Here is a tiny trained network, its code and every weight. The questions are about switching its units off for an input and a class, where a switched-off unit gives its printed mean instead of its output.

import numpy as np


def w(rows, s, z=0):
    codes = np.array(rows[::2]) - 128.0
    scale = np.full(codes.shape[1], s)
    scale[-1] = z or s
    return codes * scale


def f(y):
    return np.maximum(y, 0)


def log_softmax(a):
    a = a - a.max(-1, keepdims=True)
    return a - np.log(np.exp(a).sum(-1, keepdims=True))


def net(x, mask):
    res = np.array(x, float).reshape(1, 4) / 4 @ E
    y = f(res @ A[0][:, :-1].T + A[0][:, -1])
    res = res + np.where(mask, y, B[0][:, -1]) @ B[0][:, :-1]
    return log_softmax(res[-1] @ U[:, :-1].T + U[:, -1])


A, B = {}, {}
E = w([
[164,194,202,112],'x0',
[92,116,185,225],'x1',
[158,8,176,87],'x2',
[130,129,128,127],'x3',
],0.011)
A[0] = w([
[212,139,72,59,65],'neuron 1',
[179,16,187,71,44],'neuron 2',
[82,82,204,254,110],'neuron 3',
[129,14,239,79,28],'neuron 4',
[210,213,251,97,236],'neuron 5',
[188,127,64,52,104],'neuron 6',
[108,232,109,175,251],'neuron 7',
],0.008,0.0027)
B[0] = w([
[205,147,220,252,197],'neuron 1',
[26,227,75,160,230],'neuron 2',
[219,127,186,146,220],'neuron 3',
[48,219,102,159,230],'neuron 4',
[114,20,2,96,249],'neuron 5',
[214,170,227,151,205],'neuron 6',
[84,119,142,76,254],'neuron 7',
],0.0065,0.0082)
U = w([
[51,219,108,156,28],'0',
[254,140,220,226,77],'1',
[116,68,145,115,252],'2',
[134,24,49,129,158],'3',
],0.0075,0.0031)

Each question gives the input, the list of numbers given to net, and the class t.
The units are the neurons (one row each of A and B). Each row of codes is followed by its name. A weight is (code - 128) times the scale printed after its matrix; where a second scale follows, it is the last column's (A, B and U).
mask holds one flag per neuron, in row order. A switched-off neuron (its flag False) gives its mean, the last column of its row in B, instead of its output. The means were averaged over made-up inputs and are rounded, as every weight is.
A unit's drop is (log p(t) with every unit on - log p(t) with that unit switched off) / (log p(t) with every unit on - log p(t) with every unit switched off).
The circuit of an input: a set's keep is (log p(t) with only the set's units on - log p(t) with every unit switched off) / (log p(t) with every unit on - log p(t) with every unit switched off). Starting from all 7 units, units are removed one at a time, each time the one whose removal leaves the highest keep (on an exact tie, the one counted first), for as long as the keep stays at least 0.8.
units of the circuit, in order: the units of the circuit, biggest drop first
most important unit: the unit with the biggest drop
top k neurons: the k neurons with the biggest drops, biggest first
drop of u: that unit's drop, to one decimal
input [-3,6,7,2], class 0: top 2 neurons	neuron 4; neuron 2
input [7,-4,-3,-6], class 3: units of the circuit, in order	neuron 5
input [1,0,-6,-8], class 2: top 3 neurons	neuron 2; neuron 4; neuron 7
input [-5,7,0,5], class 1: top 2 neurons	neuron 3; neuron 5
input [-8,-8,-5,-6], class 1: top 2 neurons	neuron 6; neuron 1
input [-3,-8,-5,-4], class 1: units of the circuit, in order	neuron 1; neuron 6
input [-3,6,-5,4], class 1: top 4 neurons	neuron 3; neuron 2; neuron 5; neuron 4
input [4,-2,7,2], class 0: units of the circuit, in order	neuron 2; neuron 4
input [3,-6,3,3], class 1: top 3 neurons	neuron 1; neuron 6; neuron 7
input [4,0,3,-3], class 3: units of the circuit, in order	neuron 5; neuron 6
input [-1,-4,-2,0], class 1: top 2 neurons	neuron 5; neuron 2
input [-4,8,3,-1], class 1: top 3 neurons	neuron 3; neuron 5; neuron 7
input [8,-7,-2,5], class 3: top 2 neurons	neuron 5; neuron 3
input [-7,8,6,-4], class 1: most important unit	neuron 3
input [7,-4,5,-1], class 3: top 2 neurons	neuron 5; neuron 3
input [-6,0,8,-5], class 0: top 3 neurons	neuron 2; neuron 4; neuron 5
input [-2,6,8,-5], class 0: units of the circuit, in order	neuron 4; neuron 2
input [-6,-6,8,-6], class 0: drop of neuron 2	0.4
input [-4,-7,6,-5], class 1: drop of neuron 3	-0.1
input [5,5,7,-4], class 0: most important unit	neuron 4
input [7,-5,8,0], class 0: drop of neuron 4	0.4
